Below are the code and all the weights of a small trained network. Each question names an input and a target symbol and asks about switching units off, where a switched-off unit gives its printed mean instead of its output.

import numpy as np


def w(rows, s, z=0):
    codes = np.array(rows[::2]) - 128.0
    scale = np.full(codes.shape[1], s)
    scale[-1] = z or s
    return codes * scale


def norm(h):
    return h / np.sqrt((h * h).mean(-1, keepdims=True) + 1e-5)


def f(y):
    return y / 2 * (1 + np.tanh(0.7978845608 * (y + 0.044715 * y**3)))


def softmax(a):
    e = np.exp(a - a.max(-1, keepdims=True))
    return e / e.sum(-1, keepdims=True)


def log_softmax(a):
    a = a - a.max(-1, keepdims=True)
    return a - np.log(np.exp(a).sum(-1, keepdims=True))


def net(x, mask):
    ids = ['αεζηθφ'.index(c) for c in x.split()]
    T = len(ids)
    res = E[ids] + P[:T]
    u = 0
    for l in range(3):
        q, k, v = (norm(res) @ M[l].T for M in (Q, K, V))
        z = softmax(np.where(np.tri(T) > 0, q @ k.T / 2**0.5, -1e9)) @ v
        res = res + np.where(mask[u], z, O[l][:, -1]) @ O[l][:, :-1]
        u += 1
        y = f(norm(res) @ A[l][:, :-1].T + A[l][:, -1])
        res = res + np.where(mask[u : u + 8], y, B[l][:, -1]) @ B[l][:, :-1]
        u += 8
    return log_softmax(norm(res)[-1] @ U[:, :-1].T + U[:, -1])


Q, K, V, O, A, B = {}, {}, {}, {}, {}, {}
E = w([
[190,146,49,205],'α',
[134,219,118,136],'ε',
[140,44,204,97],'ζ',
[61,6,9,183],'η',
[120,94,148,74],'θ',
[123,80,150,198],'φ',
],0.017)
P = w([
[95,46,121,107],'0',
[83,56,141,67],'1',
[106,120,188,188],'2',
[68,74,179,58],'3',
[166,103,168,255],'4',
[55,50,197,51],'5',
],0.0075)
Q[0] = w([
[52,132,8,37],'L0H1',
[123,135,154,75],'L0H1',
],0.012)
K[0] = w([
[250,126,160,105],'L0H1',
[132,105,146,148],'L0H1',
],0.013)
V[0] = w([
[148,122,253,167],'L0H1',
[80,49,129,190],'L0H1',
],0.0046)
O[0] = w([
[254,28,116,117,172],'L0H1',
[34,157,200,51,255],'L0H1',
],0.008,0.0035)
A[0] = w([
[15,101,95,244,124],'L0N1',
[114,74,29,117,126],'L0N2',
[184,45,254,144,216],'L0N3',
[161,126,77,214,88],'L0N4',
[179,129,187,185,64],'L0N5',
[103,10,122,141,118],'L0N6',
[165,53,177,117,71],'L0N7',
[129,51,35,135,1],'L0N8',
],0.0092,0.002)
B[0] = w([
[2,176,112,156,172],'L0N1',
[129,65,39,114,144],'L0N2',
[84,127,136,50,251],'L0N3',
[49,121,121,89,141],'L0N4',
[169,146,120,92,137],'L0N5',
[59,104,225,151,213],'L0N6',
[155,102,129,120,187],'L0N7',
[134,106,114,208,143],'L0N8',
],0.008,0.012)
Q[1] = w([
[101,186,232,46],'L1H1',
[68,254,163,157],'L1H1',
],0.0076)
K[1] = w([
[105,199,254,107],'L1H1',
[245,251,141,103],'L1H1',
],0.0069)
V[1] = w([
[180,205,254,67],'L1H1',
[106,226,135,58],'L1H1',
],0.0069)
O[1] = w([
[95,41,29,217,254],'L1H1',
[255,39,181,145,141],'L1H1',
],0.0092,0.00078)
A[1] = w([
[136,50,1,195,219],'L1N1',
[124,80,170,72,153],'L1N2',
[162,44,62,59,147],'L1N3',
[125,71,156,34,254],'L1N4',
[110,224,241,157,140],'L1N5',
[134,121,116,97,138],'L1N6',
[83,26,127,172,111],'L1N7',
[86,93,118,35,148],'L1N8',
],0.01,0.0026)
B[1] = w([
[114,114,145,254,144],'L1N1',
[173,177,78,117,217],'L1N2',
[113,42,146,203,160],'L1N3',
[236,150,41,129,254],'L1N4',
[64,99,53,194,150],'L1N5',
[161,84,109,152,132],'L1N6',
[153,201,194,136,222],'L1N7',
[177,132,100,133,220],'L1N8',
],0.0076,0.01)
Q[2] = w([
[181,175,96,163],'L2H1',
[3,183,120,209],'L2H1',
],0.0061)
K[2] = w([
[82,202,80,185],'L2H1',
[149,193,188,2],'L2H1',
],0.0098)
V[2] = w([
[104,27,175,141],'L2H1',
[168,252,132,3],'L2H1',
],0.0066)
O[2] = w([
[40,173,112,63,251],'L2H1',
[80,106,69,1,65],'L2H1',
],0.0069,0.0029)
A[2] = w([
[112,167,94,141,61],'L2N1',
[210,220,97,136,4],'L2N2',
[67,132,104,78,126],'L2N3',
[187,119,181,92,124],'L2N4',
[99,159,113,104,48],'L2N5',
[183,208,117,178,59],'L2N6',
[173,159,8,74,42],'L2N7',
[85,129,132,185,235],'L2N8',
],0.012,0.0047)
B[2] = w([
[107,81,176,108,122],'L2N1',
[19,104,115,132,122],'L2N2',
[220,156,125,79,197],'L2N3',
[2,136,98,199,253],'L2N4',
[88,157,105,149,121],'L2N5',
[137,133,160,147,127],'L2N6',
[160,147,127,218,155],'L2N7',
[224,109,188,122,245],'L2N8',
],0.0092,0.0053)
U = w([
[115,196,95,118,252],'α',
[175,146,177,213,108],'ε',
[110,71,103,79,98],'ζ',
[8,155,119,197,126],'η',
[158,113,51,153,152],'θ',
[151,163,221,94,50],'φ',
],0.014,0.003)

Each question gives the input, a string of symbols that net reads in full, and the target symbol t.
The units are the heads (2 rows each of Q, K, V and O) and the neurons (one row each of A and B). Each row of codes is followed by its name. A weight is (code - 128) times the scale printed after its matrix; where a second scale follows, it is the last column's (O, A, B and U).
mask holds one flag per unit, layer by layer, with each layer's heads first. A switched-off unit (its flag False) gives its mean, the last column of its rows in O or B, instead of its output. The means were averaged over made-up inputs and are rounded, as every weight is.
A unit's drop is (log p(t) with every unit on - log p(t) with that unit switched off) / (log p(t) with every unit on - log p(t) with every unit switched off).
The circuit of an input: a set's keep is (log p(t) with only the set's units on - log p(t) with every unit switched off) / (log p(t) with every unit on - log p(t) with every unit switched off). Starting from the 12 units with the biggest drops (on a tie, the unit counted first), units are removed one at a time, each time the one whose removal leaves the highest keep (on an exact tie, the one counted first), for as long as the keep stays at least 0.8.
units of the circuit, in order: the units of the circuit, biggest drop first
k most important neurons: the k neurons with the biggest drops, biggest first
top k neurons in layer l: the k neurons of layer l with the biggest drops, biggest first
drop of u: that unit's drop, to one decimal
input η θ α, target η: units of the circuit, in order => [L1N4]
input η θ ζ θ θ, target η: 2 most important neurons => [L0N6, L2N2]
input φ ζ ζ φ, target ζ: units of the circuit, in order => [L0N3, L0H1]
input ζ φ θ α θ θ, target θ: 3 most important neurons => [L1N4, L2N7, L1N2]
input φ θ α, target α: 2 most important neurons => [L0N6, L0N4]
input ζ η φ ζ α, target η: units of the circuit, in order => [L1N4, L0N4]
input ζ ζ φ φ, target φ: 2 most important neurons => [L0N6, L2N3]
input φ ζ φ η ζ, target η: 2 most important neurons => [L2N4, L0N3]
input ζ ζ α ζ ζ φ, target φ: top 2 neurons in layer 1 => [L1N7, L1N3]
input η ζ θ, target η: top 2 neurons in layer 2 => [L2N2, L2N4]
input ε η η ζ α, target α: top 2 neurons in layer 1 => [L1N4, L1N3]
input ζ ε ζ, target ε: 2 most important neurons => [L1N4, L0N1]
input φ φ ζ θ, target θ: 2 most important neurons => [L1N4, L2N7]
input η φ ζ, target η: 2 most important neurons => [L2N4, L0N1]
input ε η ζ α φ, target η: top 2 neurons in layer 1 => [L1N5, L1N4]
input ζ ζ ε, target ε: units of the circuit, in order => [L1H1]
input φ ζ ζ, target ζ: top 2 neurons in layer 0 => [L0N3, L0N1]
input ζ η ε, target ε: top 2 neurons in layer 2 => [L2N8, L2N4]
input ζ ζ ζ ζ ζ, target ζ: drop of L1N4 => 0.1
input α ε ζ, target ε: top neuron in layer 1 => [L1N4]
input ζ ε θ, target ε: drop of L0N2 => 0.1
input ζ φ η ζ φ, target η: drop of L0N1 => 1.2
